Here is a tiny trained network, its code and every weight. The questions are about switching its units off for an input and a class, where a switched-off unit gives its printed mean instead of its output.

import numpy as np


def w(rows, s, z=0):
    codes = np.array(rows[::2]) - 128.0
    scale = np.full(codes.shape[1], s)
    scale[-1] = z or s
    return codes * scale


def f(y):
    return np.maximum(y, 0)


def log_softmax(a):
    a = a - a.max(-1, keepdims=True)
    return a - np.log(np.exp(a).sum(-1, keepdims=True))


def net(x, mask):
    res = np.array(x, float).reshape(1, 7) / 4 @ E
    y = f(res @ A[0][:, :-1].T + A[0][:, -1])
    res = res + np.where(mask, y, B[0][:, -1]) @ B[0][:, :-1]
    return log_softmax(res[-1] @ U[:, :-1].T + U[:, -1])


A, B = {}, {}
E = w([
[66,148,220,91,209,198,41,127,63],'x0',
[160,48,127,62,165,106,158,93,158],'x1',
[50,205,77,137,91,140,47,215,99],'x2',
[219,105,166,108,131,218,67,210,150],'x3',
[112,89,135,176,146,232,193,132,153],'x4',
[179,198,198,253,29,170,139,94,74],'x5',
[151,206,99,183,184,110,151,203,216],'x6',
],0.0055)
A[0] = w([
[143,134,45,171,101,27,233,87,183,187],'neuron 0',
[150,185,202,212,132,242,127,176,143,204],'neuron 1',
[53,50,106,20,192,116,123,106,122,248],'neuron 2',
[221,34,148,76,171,79,172,47,167,169],'neuron 3',
[197,31,110,69,144,99,167,85,170,194],'neuron 4',
[143,117,146,160,170,215,161,189,212,158],'neuron 5',
[142,151,52,186,91,49,220,100,177,154],'neuron 6',
[131,155,203,180,50,151,123,41,16,146],'neuron 7',
[211,38,164,46,193,87,156,69,158,128],'neuron 8',
[137,79,52,85,56,166,57,221,139,227],'neuron 9',
[147,147,191,199,189,235,168,172,188,149],'neuron 10',
[150,169,49,204,88,47,220,117,170,176],'neuron 11',
[107,211,94,114,107,77,20,209,117,125],'neuron 12',
[132,140,218,193,69,176,132,55,42,136],'neuron 13',
[122,113,224,177,75,158,157,2,46,163],'neuron 14',
[181,243,179,186,81,135,60,187,83,220],'neuron 15',
[56,223,114,97,152,73,16,157,85,236],'neuron 16',
[145,136,40,156,110,38,217,90,176,178],'neuron 17',
[7,121,120,50,208,81,126,103,94,143],'neuron 18',
],0.0054,0.0019)
B[0] = w([
[81,131,57,176,64,37,251,175,217,253],'neuron 0',
[171,177,169,255,192,224,129,142,119,248],'neuron 1',
[83,35,69,29,201,90,102,73,127,253],'neuron 2',
[198,62,206,68,118,61,205,150,219,241],'neuron 3',
[193,40,164,54,107,97,183,169,215,233],'neuron 4',
[162,126,99,161,201,232,146,201,188,202],'neuron 5',
[76,162,43,221,37,59,251,180,207,238],'neuron 6',
[91,122,186,198,45,144,162,38,39,239],'neuron 7',
[199,38,224,25,151,35,177,126,218,234],'neuron 8',
[164,109,85,62,75,179,60,191,78,212],'neuron 9',
[157,138,134,206,232,225,163,142,176,216],'neuron 10',
[95,171,71,223,79,82,203,170,174,250],'neuron 11',
[142,207,125,114,109,61,16,175,67,217],'neuron 12',
[104,110,212,220,75,180,186,29,34,233],'neuron 13',
[97,62,198,162,59,162,250,44,67,238],'neuron 14',
[167,233,199,233,95,116,79,137,87,255],'neuron 15',
[87,198,127,119,163,20,31,108,54,248],'neuron 16',
[83,131,56,160,65,35,229,189,222,239],'neuron 17',
[38,88,60,95,220,34,99,48,114,223],'neuron 18',
],0.0053,0.0054)
U = w([
[22,108,49,72,232,82,74,64,92,136],'0',
[113,119,212,176,69,174,163,1,37,143],'1',
[161,56,45,60,67,228,75,186,90,253],'2',
[90,144,23,181,51,80,195,167,181,125],'3',
[160,241,154,140,99,81,20,169,73,61],'4',
[174,167,143,187,232,245,126,171,156,131],'5',
[227,52,204,30,149,95,155,126,181,79],'6',
],0.0067,0.0012)

Each question gives the input, the list of numbers given to net, and the class t.
The units are the neurons (one row each of A and B). Each row of codes is followed by its name. A weight is (code - 128) times the scale printed after its matrix; where a second scale follows, it is the last column's (A, B and U).
mask holds one flag per neuron, in row order. A switched-off neuron (its flag False) gives its mean, the last column of its row in B, instead of its output. The means were averaged over made-up inputs and are rounded, as every weight is.
A unit's drop is (log p(t) with every unit on - log p(t) with that unit switched off) / (log p(t) with every unit on - log p(t) with every unit switched off).
The circuit of an input: a set's keep is (log p(t) with only the set's units on - log p(t) with every unit switched off) / (log p(t) with every unit on - log p(t) with every unit switched off). Starting from the 12 units with the biggest drops (on a tie, the unit counted first), units are removed one at a time, each time the one whose removal leaves the highest keep (on an exact tie, the one counted first), for as long as the keep stays at least 0.8.
units of the circuit, in order: the units of the circuit, biggest drop first
most important unit: the unit with the biggest drop
k most important neurons: the k neurons with the biggest drops, biggest first
drop when u is switched off: that unit's drop, to one decimal
input [-3,4,-6,-8,-2,-2,-5], class 6: most important unit -> neuron 8
input [-4,-1,-8,4,7,3,-2], class 6: 3 most important neurons -> [neuron 3; neuron 4; neuron 8]
input [-6,2,6,0,-1,5,-6], class 1: units of the circuit, in order -> [neuron 7; neuron 13]
input [4,-5,-4,-8,-8,0,1], class 0: units of the circuit, in order -> [neuron 18; neuron 16]
input [5,0,-7,-6,-2,-5,1], class 6: 3 most important neurons -> [neuron 8; neuron 3; neuron 4]
input [-4,-8,1,-3,-6,-2,-8], class 4: 2 most important neurons -> [neuron 16; neuron 12]
input [-4,4,7,6,2,-4,7], class 5: 2 most important neurons -> [neuron 5; neuron 10]
input [-3,-2,-6,-2,-8,-2,-4], class 6: 2 most important neurons -> [neuron 8; neuron 3]
input [8,7,7,-3,6,7,6], class 5: 2 most important neurons -> [neuron 10; neuron 1]
input [8,8,5,5,7,-7,2], class 0: 2 most important neurons -> [neuron 2; neuron 18]
input [1,-3,3,6,0,-4,8], class 5: 3 most important neurons -> [neuron 5; neuron 10; neuron 1]
input [-8,5,-1,-2,2,-7,-6], class 6: 4 most important neurons -> [neuron 8; neuron 3; neuron 4; neuron 2]
input [1,1,-1,-4,2,-8,4], class 0: 2 most important neurons -> [neuron 18; neuron 2]
input [-1,-7,6,-4,-6,-4,-1], class 4: most important unit -> neuron 12
input [-1,-2,-4,-7,2,-7,-4], class 6: drop when neuron 4 is switched off -> 0.4
input [-5,0,6,0,-6,-8,-2], class 0: drop when neuron 18 is switched off -> 0.1
input [-1,-7,5,0,-7,-4,3], class 4: drop when neuron 12 is switched off -> 0.0
